Here is a tiny trained network, its code and every weight. The questions are about switching its units off for an input and a class, where a switched-off unit gives its printed mean instead of its output.

import numpy as np


def w(rows, s, z=0):
    codes = np.array(rows[::2]) - 128.0
    scale = np.full(codes.shape[1], s)
    scale[-1] = z or s
    return codes * scale


def norm(h):
    return h / np.sqrt((h * h).mean(-1, keepdims=True) + 1e-5)


def f(y):
    return y / 2 * (1 + np.tanh(0.7978845608 * (y + 0.044715 * y**3)))


def log_softmax(a):
    a = a - a.max(-1, keepdims=True)
    return a - np.log(np.exp(a).sum(-1, keepdims=True))


def net(x, mask):
    res = np.array(x, float).reshape(1, 2) / 4 @ E
    u = 0
    for l in range(3):
        y = f(norm(res) @ A[l][:, :-1].T + A[l][:, -1])
        res = res + np.where(mask[u : u + 9], y, B[l][:, -1]) @ B[l][:, :-1]
        u += 9
    return log_softmax(norm(res)[-1] @ U[:, :-1].T + U[:, -1])


A, B = {}, {}
E = w([
[175,37,131,131,179],'x0',
[170,2,79,74,27],'x1',
],0.0066)
A[0] = w([
[78,227,195,165,179,105],'L0N0',
[104,126,79,208,166,128],'L0N1',
[104,188,127,78,106,138],'L0N2',
[53,149,123,87,1,3],'L0N3',
[84,224,4,170,192,123],'L0N4',
[86,55,81,17,135,126],'L0N5',
[77,68,54,86,33,111],'L0N6',
[150,123,112,78,95,71],'L0N7',
[188,146,79,114,120,85],'L0N8',
],0.0082,0.003)
B[0] = w([
[4,241,100,185,121,255],'L0N0',
[141,115,119,59,72,144],'L0N1',
[190,176,214,94,103,163],'L0N2',
[115,96,202,163,127,196],'L0N3',
[89,255,56,187,193,208],'L0N4',
[63,157,73,214,126,205],'L0N5',
[147,231,108,126,79,248],'L0N6',
[205,212,118,198,122,146],'L0N7',
[135,129,88,155,108,127],'L0N8',
],0.0067,0.0064)
A[1] = w([
[162,254,154,42,48,124],'L1N0',
[151,96,101,35,84,92],'L1N1',
[122,176,195,182,213,96],'L1N2',
[72,108,94,192,220,148],'L1N3',
[98,148,168,253,128,199],'L1N4',
[135,84,100,155,77,222],'L1N5',
[180,77,195,128,69,79],'L1N6',
[113,154,228,152,158,162],'L1N7',
[162,101,97,70,48,3],'L1N8',
],0.0078,0.0015)
B[1] = w([
[94,42,111,25,236,253],'L1N0',
[116,119,125,188,143,123],'L1N1',
[192,109,71,33,1,210],'L1N2',
[143,136,83,42,196,208],'L1N3',
[155,10,149,128,120,253],'L1N4',
[55,147,152,153,150,186],'L1N5',
[30,217,137,65,138,132],'L1N6',
[149,143,156,173,9,172],'L1N7',
[187,189,107,160,110,151],'L1N8',
],0.0067,0.0052)
A[2] = w([
[77,61,157,143,194,128],'L2N0',
[150,135,121,181,96,61],'L2N1',
[211,41,117,110,82,72],'L2N2',
[42,199,164,94,122,176],'L2N3',
[117,57,173,140,200,39],'L2N4',
[98,78,246,77,57,177],'L2N5',
[128,155,157,126,186,78],'L2N6',
[107,56,195,106,171,4],'L2N7',
[179,166,139,98,27,157],'L2N8',
],0.012,0.0028)
B[2] = w([
[124,87,174,83,114,139],'L2N0',
[161,96,81,161,63,143],'L2N1',
[108,198,129,128,121,149],'L2N2',
[128,118,211,164,106,254],'L2N3',
[17,105,108,113,181,138],'L2N4',
[244,42,149,157,164,183],'L2N5',
[58,70,111,143,91,133],'L2N6',
[108,75,89,174,100,138],'L2N7',
[146,112,153,117,200,186],'L2N8',
],0.011,0.0091)
U = w([
[152,105,21,232,67,184],'0',
[35,7,73,88,201,107],'1',
[152,115,107,120,134,2],'2',
[145,110,114,101,109,5],'3',
[240,56,190,161,173,202],'4',
[177,163,80,25,205,121],'5',
[70,213,173,193,116,210],'6',
],0.019,0.008)

Each question gives the input, the list of numbers given to net, and the class t.
The units are the neurons (one row each of A and B). Each row of codes is followed by its name. A weight is (code - 128) times the scale printed after its matrix; where a second scale follows, it is the last column's (A, B and U).
mask holds one flag per neuron, layer by layer. A switched-off neuron (its flag False) gives its mean, the last column of its row in B, instead of its output. The means were averaged over made-up inputs and are rounded, as every weight is.
A unit's drop is (log p(t) with every unit on - log p(t) with that unit switched off) / (log p(t) with every unit on - log p(t) with every unit switched off).
The circuit of an input: a set's keep is (log p(t) with only the set's units on - log p(t) with every unit switched off) / (log p(t) with every unit on - log p(t) with every unit switched off). Starting from the 12 units with the biggest drops (on a tie, the unit counted first), units are removed one at a time, each time the one whose removal leaves the highest keep (on an exact tie, the one counted first), for as long as the keep stays at least 0.8.
units of the circuit, in order: the units of the circuit, biggest drop first
top k neurons: the k neurons with the biggest drops, biggest first
k most important neurons of layer l: the k neurons of layer l with the biggest drops, biggest first
drop of u: that unit's drop, to one decimal
input [-5,8], class 4: units of the circuit, in order : (L2N8)
input [-3,5], class 4: 2 most important neurons of layer 1 : (L1N3 L1N0)
input [-4,6], class 4: top 3 neurons : (L0N3 L0N4 L0N0)
input [6,-4], class 5: 2 most important neurons of layer 1 : (L1N2 L1N3)
input [-1,2], class 0: top 4 neurons : (L0N5 L0N7 L1N2 L0N2)
input [2,-1], class 5: 4 most important neurons of layer 0 : (L0N6 L0N2 L0N3 L0N5)
input [8,-3], class 1: top 3 neurons : (L0N6 L0N0 L0N4)
input [-6,0], class 4: 2 most important neurons of layer 0 : (L0N3 L0N2)
input [-8,0], class 4: top 4 neurons : (L0N3 L0N2 L0N5 L2N5)
input [8,-5], class 5: top 2 neurons : (L1N2 L1N3)
input [8,5], class 0: top 2 neurons : (L1N0 L0N3)
input [-2,3], class 4: 3 most important neurons of layer 0 : (L0N3 L0N4 L0N0)
input [7,-6], class 5: top 2 neurons : (L1N2 L1N3)
input [-5,7], class 4: top 4 neurons : (L0N3 L0N4 L0N0 L2N8)
input [1,7], class 0: top neuron : (L0N5)
input [-7,0], class 4: top 2 neurons : (L0N3 L0N2)
input [4,-2], class 5: 2 most important neurons of layer 0 : (L0N2 L0N3)
input [8,-4], class 5: drop of L0N2 : 0.1
input [8,-6], class 5: drop of L1N2 : 1.5
input [5,-3], class 5: drop of L0N7 : 0.0
input [5,-4], class 5: top neuron : (L1N2)
